Each row is followed by the group that its hidden value falls in (each part has its own value, ranges and names)
[-117  -56   23   52   38   37  122  -19  -81  181   11 -122 -123 -161
   63 -165   40  130  -73  129  -18  -32  -77  143  -19  -53 -139   18
 -159  128 -175  175   41  106   22   94  136  -16 -121  -59   87   78
   58   -4  -91  -67   46  -36    9  286] | RH
[-473  123  332   60 -114  -81  125   79 -177   19  -20  -81  -48 -251
 -274 -192   96  -24  157  113   56 -289 -156  -71  -24 -216  -93   68
 -323  319  -64  162  110  -51  -68 -167  299 -152 -151  -20  342 -225
  -77  -50  -17 -118  125  327   81  106] | SR
[ -43   17   47  -62 -105   33   47    1 -102 -114   71 -227   16  -54
 -112  251    4 -177  -45   52   71  -57  -53  -23   88   65  -54  -77
  141  -71   74 -146  -88 -112  -32   89  110  -64  -40  -91  -84   -9
  -75   80  -25  178   76   18   74  169] | HD
[ 401  126  -18   48 -139  176   15   39 -153  292  104  -27   -9 -148
  -19 -207   13   68  -54   99 -120   81  -28  201   91  -61  -22 -203
  -94 -122  214  350 -291 -131   31   41   44  316  -83  -66  104   47
   13    3 -237 -101   50 -193 -169   21] | Sl
[-102   44   31   42 -157 -129  109  301 -214   53  -25  -90   10 -179
 -157  172 -156    7   22  120  304  -73  -39 -222  -19   34   -9   78
  -38   79  206 -145 -228 -239   14    4  151 -289   88  -50  -85  -82
 -359  -85   74   62   58  142  102  168] | NL
[-210  -78  -20  175 -129  318  -79  -96  237  -28  -40   17   83   68
  222 -103   -9 -100   -3  146 -138   30  183   13  -24  137  -34  238
   72   19 -341  134  280  353  143  140    2 -234  -38  -39    7  151
  344  137 -133  151 -148  -33  355  392] | HD
[-276  -33  -64  217  -64  268  -30 -120  212   15  -29   26   59   26
  262 -125  -17  -70   56  154 -118   96  166    8  -34  156  -73  280
   35   16 -369  179  227  400   84   78   17 -202  -63  -46  -10  115
  307   83 -119  171 -166   -1  395  429] | SR
[ 271  -20  113 -212    3   -7  -76  126 -243   42  -28   38   74    3
  -57  -85  -52   38 -124   21   25 -117  115  -97  -15   45   18 -100
  138  188  257  -91 -115 -158   94  124  -28 -174  112   -8   72  133
 -152  -74   29  -40  -66   46 -185  -78] | QH
[ 256  162  -80  -49   99  112  -88  -65 -193   87   61   93   74   67
  -41 -187  -57 -144  -73   96 -175   80  241  -11   27    2  -78 -154
  182  126  109   95 -135  215   88  -20  -15  165   40    1   45  184
   42 -164  -51  121 -156  115    3  -94] | SR
[ -92   81   76  -86  -21  -60    4  118  -78   48   76  -14   17 -140
 -134 -163 -154  -76    5  102   75 -239 -119  -13   -7 -109  -92 -110
  -83  217  146   34  115  -81   61   -2  246 -129    8  -17  209  -21
 -131   -8   25  -79   -4  168  -64 -199] | TL
[ 122 -130  139  -92   11  -10   -7  164 -208  -98 -152  -26  -56  -46
   92  -46   61  189  -34   67   83  -95  113  -49  -32   55  -29  108
   -5  186    6 -102 -197 -140  -29  159  -59 -230   23 -129   17  140
 -177  -16   68  -80  -75  -48 -133  298] | JG
[ 155 -145  156 -114  -11   17  -31  168 -199 -118 -151  -33  -48  -17
   60  -32   62  169  -63   55   65 -128  124  -45  -22   43  -14   80
   12  191   12 -123 -175 -154   -7  182  -62 -236   43 -129   20  149
 -153    6   68  -90  -69  -54 -153  270] | HD
[ 228   54  152 -262  224  -77  -82  -93 -275  108   43   61   43   -9
  -32 -127   69  112  -23  -69  -78  -42   65  -90   30  106  -57 -145
  111  150  245   34 -151  -32  -84  -50  -90    5   16  -40   76   31
 -100 -224    2   37  -69   36 -179  -94] | RH
[ 210   97 -110  226   -5  408  -13   -7  111  247  -10  152  -46   70
   52 -195 -170   30  -73  134 -185  157    4  304   73 -123  -93   12
 -316   23 -225  454 -208  192   56  -34   89  246   20  -73 -111  140
  138  -32 -123 -122  -89  -38   49  171] | SR
[  21   -1   93    3  217   62 -161  -66  171  173  101  113 -137  -79
   49 -191  -17  305  171  -37  -82 -155 -180   83  106   22 -170  -71
 -337    8  -15  317   43   96 -176 -178   44  129  -66 -253   43  -81
   56 -140  -60 -101  -42 -236  -67   25] | NL
[-566   -4  235 -100   99 -182   96 -103 -110 -227  122 -354 -213 -171
 -363  329  191 -162   70   20  106 -343 -304  -29   82 -137 -242 -148
  -98  132 -136 -187  188   19 -186  -51  323  -33 -248 -181   51 -179
 -107  -29   34  228  278  185  163  192] | JG
[ 368  139  -42   69  -99  144   54   21 -168  341  120  -39  -13 -168
    3 -235    3  113  -35   90 -107  112  -32  182   88  -30  -33 -177
 -122 -121  192  385 -312 -106   -7    8   50  312  -70  -67   81   -6
   10  -29 -228 -109   33 -195 -155   48] | NL
[ 102 -137  -35   76  -20  206  -95   22  169  103 -112   57  -49  -15
  156  -69 -122  108 -122  112  -69   15   57  158   23  -18  -88  136
 -107   57 -214   87   66  168   80   52  -63 -116    7  -99  -23  226
  150   26  -14 -101  -73  -43   79  238] | HD
[  58  -25  118  -35  163  104 -200  -51  195  132   91  127 -119  -64
   49 -180  -11  254  138  -32  -95 -190 -188  121   93   -2 -147  -97
 -296    8   13  293   97   54 -116 -105   45  103  -83 -235   87  -17
   67  -76  -83 -102  -25 -236  -92  -24] | Sl
[ 305 -178   23    1  -14  132 -294  138  155 -185 -127   44 -178  -51
  106  141   44  238   94  -29  -13 -131   93   97  105   29  -86  107
 -104  -96  -88  -35 -177  -85 -196   41 -204  -71  -31 -412  -54   54
  -63   42   63 -100  -66 -238  -15  227] | QH
[ 212    6   96 -187   37  -44  -40  116 -251   47  -26   48   70  -23
  -20 -105  -58   49  -82   41   49  -84   93 -107  -27   58   -1  -67
  113  192  246  -67 -138 -135   62   93  -11 -171   91    0   69  114
 -187 -101   35  -15  -80   66 -155  -52] | JG
[-448   -3  192  -29  144   23   13  -85   93 -108   17  -43  -51   20
 -125   93  -59  -69   67   30   43 -210 -198  -34   47  -30 -169   52
 -190  210 -204  -22  201  144  -83 -121  226 -173  -40  -86  -40  -46
    0  -57   85   89   18  190  158  158] | JG
[ 216   58 -103  -16 -170  273   96   79 -135 -138   65 -156   94   93
   66   77  -85 -229  -99   81    9   71   84  113   39  119   31  -44
  182  -61    7   31 -290 -188   47  343  147  -58   83  -60 -160   58
  -90  249  -65   86 -106  -72  -35  172] | QH
[ 232   53  159 -275  224  -76  -92 -103 -277  100   46   58   43   -4
  -45 -117   80   96  -32  -70  -87  -50   64  -85   32   97  -58 -161
  125  150  249   22 -138  -27  -78  -46  -93   14    7  -35   86   44
  -92 -223   -3   48  -59   43 -178 -106] | SR
[ 182   62  185 -385  243   80   29 -261 -290   20  125  -20  146  130
   60 -185  122  -62 -112 -129 -177  -33   -2   59   -3  175  -11 -186
  210  191  108  149  -66  -85  -64  210   32  -63   11   69   81  -19
  -13  -11  -68   71 -108   56 -236 -133] | JG
[  72 -123  -54   88   -2  186  -69   15  160  111 -108   56  -55  -35
  175  -76 -128  107 -110  124  -56   35   39  168   15  -21 -102  152
 -122   63 -229  103   56  180   64   46  -47 -113   -7  -92  -22  212
  124   15  -11  -93  -76  -21   97  243] | TL
[ -35  -52   33  -23 -119  -52   37  185  -12  -18  -87  -65   54 -118
   24  135 -228   -6  -49  116  216  -52  -55  -83   26   58  -35  131
    9   48  107 -209  -66 -156   26  -10   49 -313   85  -45  -60   83
 -183   28  120  -30  -25  105   36  144] | TL
[-163   53  189   63 -146  183   98 -113  133   31   67 -166   37 -101
    6    2  -23  -36   72   44  -35  -47 -277  165  162   21  -65   23
 -220 -127  -62  200    5 -105 -123 -114  171   51 -112  -85   23 -111
  143  175 -108  -82   69  -84   -3  235] | HD
[ -24   17  259   40 -235  -77 -110  281 -124  110    8  -15 -113 -288
 -327  -16   97  153  118   76  117 -332 -108 -126   28 -179  -17  -94
 -255   70  263   86  -30 -247    1  -78  110  -65 -108 -169  253 -151
 -185 -104 -105  -82  221  -17   -1   21] | TL
[ 367  -22   13  -98  108  201 -273  -49   84  112    5  171    7   98
    9  -97  -90   77  -81  -21 -184  -38  118   77   94   20  -68 -120
   21   28   78   95  -16  136   42  -54 -138   89   69 -131  -10  206
  134 -114  -27  -43 -117  -94  -82  -89] | Ht
[ -58    0  127  -75 -105  -91  161   67 -291 -128   -9 -268  -17 -181
    9    4  122  -25   10  109   99  -75   -8  -23   21   48  -55    0
   97   55   82 -119 -167 -200  -74  131  105  -95 -106  -82  104   14
 -143  105  -11   17   30   -7 -100  283] | Sl
[ 175  -69  -71  291 -304  322   40  124   55  164 -158  -52  -70 -116
   90  -89  -48   48 -158  242  -91  137  121  259   38 -147  -32  169
 -184  -41 -258  213 -151   95  136   90  -25   52  -68  -76   12  222
  180  119 -142 -163   24  -58  118  453] | HD
[ 104  118 -152 -110  155  230  124 -129 -104   27  117   22  187  187
  267 -226 -196 -183  -97   48  -87  160   86  103  -38  231  -35   -9
  196  133  -73  187 -107   82   61  266  160 -113  145   84 -121  103
    6  108  -21   91 -303   48  -45    3] | RH
[  28  158  178 -184 -110   24  105  -39 -293  -65   40  -87  279   30
  -53  -14  -37 -244  -32   20   24   17   68 -169   27  176   77  -20
  269   86  263  -75 -161 -201   10   41   67 -206   86  126   41  -51
 -107   36   -5  121  -90  213  -45  -11] | TL
[  34 -102  156  -17  -50    2   84  163 -210  -23  -61 -129 -154 -185
   86 -243  157  240   20  122   40 -181  -25  104  -31  -62  -76   11
 -175  171  -41  108 -119 -171  -32  213  109  -58 -120 -164  196   76
 -104   94  -61 -200    9 -181 -228  312] | Sl
[ 237   37   28  -93  -23  103 -209 -185 -151   18   67  -77   21    2
 -143   35  203 -168 -113   30 -264    5  292  -33   90   19  -65 -208
  356  -50   97  -55   37  254   70    2 -173  190 -117  -83  115  181
  249 -111 -155  246   26    8  111   44] | Ht
[ 224  -18 -145   91 -314  140   57  232  -77 -197  -52 -214   12 -105
  104  169 -100 -136  -36  162  125   57  121   85   61   65    4   92
  151 -156   25 -136 -325 -245   -9  243   39 -113   25 -177  -95   82
 -152  272    9    1  -65  -92   22  291] | QH
[-455  114  335   63 -137  -64  115   86 -163   11  -26  -81  -47 -248
 -278 -197   93  -36  142  123   48 -300 -157  -53  -21 -235  -88   60
 -324  316  -65  161  123  -56  -49 -154  299 -146 -154  -17  355 -207
  -65  -32  -24 -130  131  320   74   98] | Sl
[ 116  110 -143 -122  142  240  105 -124  -91    1  111   27  191  195
  260 -213 -195 -203 -103   49  -89  145   86  111  -37  219  -31  -15
  207  134  -67  169  -96   71   72  278  157 -119  140   83 -112  121
    5  124  -18   92 -301   53  -52  -15] | SR
[-479  128  333   68 -111  -80  129   76 -178   22  -18  -83  -50 -252
 -273 -202   97  -22  162  114   54 -286 -157  -69  -23 -217  -96   69
 -330  319  -69  170  105  -48  -71 -175  303 -143 -153  -21  343 -229
  -74  -52  -17 -123  122  325   80  112] | SR
[ 184  101  -81 -156   35  -36 -152  -26 -151  -47  142  -70   40    3
 -221  182  -57 -268  -96   45  -36  -68  130 -111   80   17  -91 -276
  340   -8  262 -205  -24   83   66   13   13   74   15  -72  -17  107
  -66 -128  -10  294   10  113   88 -195] | HD
[ 202  -12 -136    3  -93   40   90  217  -65  176   55  -76  -76 -205
   83 -142 -200   75 -104  152  117  -52 -136  215  -11  -76  -81  -82
 -123   37   97  135 -125 -206   79  220  199  -38   -1  -81   69   89
 -184  124  -46 -183    5  -95 -163  -17] | Sl
[ -42    2   76   -5 -224  -72   43  318 -169  -18  -34  -87   23 -143
 -191  202 -140  -53  -28  118  274 -148  -39 -184  -11   -9   17   27
    3   77  229 -190 -150 -282   78   81  143 -305   78  -48  -39  -23
 -324  -11   52   55   88  124   68  105] | TL
[ 114    4  -82  -64   35  166   11    5    5  114  115  -57  -55  -15
  -31 -101 -138  -81 -165   76  -61  -96 -108  244   21  -98 -114 -183
  -65  106  -58  162   53   14  101  201  218   38   -1  -52   30  102
   14   90  -67  -62    0   -6  -81  -89] | QH
[ 307 -194 -346    5  -11  127 -125   80  163 -156 -117  -58 -103  -83
  358  208 -151   -6 -114   67   37  125  167  255   -5  100 -117  231
  175 -109 -277 -116 -132   30  -97  308 -170 -264   -2 -264 -137  151
  -93  195  108   12 -156  -24  178  199] | JG
[-188  147   34  -95 -100 -167  220   37 -225  -51   66 -212  217 -137
   31   55 -185 -213   37  114  220   38  -44 -212   32  216  -18   52
  251   19  273 -231 -108 -181  -25  -47  167 -260   68   83   -7  -41
 -191   56   88  129  -88  192   18   74] | RH
[ 155  -58  -89  311 -294  299   54  125   54  170 -162  -49  -80 -146
  111  -98  -51   56 -138  258  -80  156  114  263   34 -153  -47  189
 -197  -44 -267  223 -161  108  117   72  -25   59  -87  -80   21  214
  162  107 -137 -160   21  -45  138  465] | TL
[ 245  -38 -109  -62  166   36   -5   85 -115  115   38    7 -103  -39
  121 -134  -83  190  -62   45   20  -15   18  103   -6   50 -112  -63
  -68  101    2  128 -197  -26  -37  168   47  -10   52 -153  -64   79
 -149  -59    6  -69 -106 -142 -140   73] | NL
[ 426  -23 -158   11   -4  174  -25  164 -185   -3   26  -32 -123  -31
  161 -138   42  124  -37   94  -38   32  151  177   -6   35  -56  -85
   19   -5    8  176 -367 -113   -7  348   20  108  -10 -220  -39  137
 -148   83  -97  -40 -114 -281 -163  186] | SR
[ 105 -124  100 -112  262  120 -317  -37  327   -9  -12  236  -76   70
  165 -142 -139  271  110  -69  -80 -219  -94   75   87   70 -148   22
 -229   92  -64  123  172  115 -116 -108  -66  -95   49 -262    4   88
   68  -74   79 -137 -178 -187  -96  -64] | HD
[  78  -95  101  -55   73  -56   45  135 -244  -49 -141  -40  -67  -66
  113  -70   57  237    7   59   93  -36  126  -83  -29   93  -53  149
  -36  185  -28  -64 -261  -92  -98   87  -62 -208   38 -139  -24   70
 -188  -78   92  -77 -106  -34 -103  350] | NL
[ 320 -214 -322   -8  -40  153 -146   85  173 -176 -122  -71 -102  -66
  331  226 -137  -13 -132   53   26   94  176  253    3   93 -102  221
  184 -111 -282 -134 -110   13  -83  326 -175 -278    7 -273 -134  151
  -66  219  104    1 -144  -37  168  199] | HD
[-430   10  192   71 -131   19  234  -52  -47 -177  -48 -261   57 -127
  124  -38   40  -87  107  152   83  -41  -97  -15   45   99  -79  215
  -40   58 -170  -51   35  -25  -96  -20  186 -197 -114  -33   68  -16
   62  196   11    4  -42   61   73  476] | Sl
[ 199   64  -87 -173   65  317   33  -98  -71  -37  100   18  210  258
  177 -171 -184 -242 -173   13 -126   65  119  119  -19  192   16  -74
  255  135  -36  112  -38   19  141  339  138 -147  182   80 -100  161
   66  183  -29   56 -273   29 -102  -64] | Ht
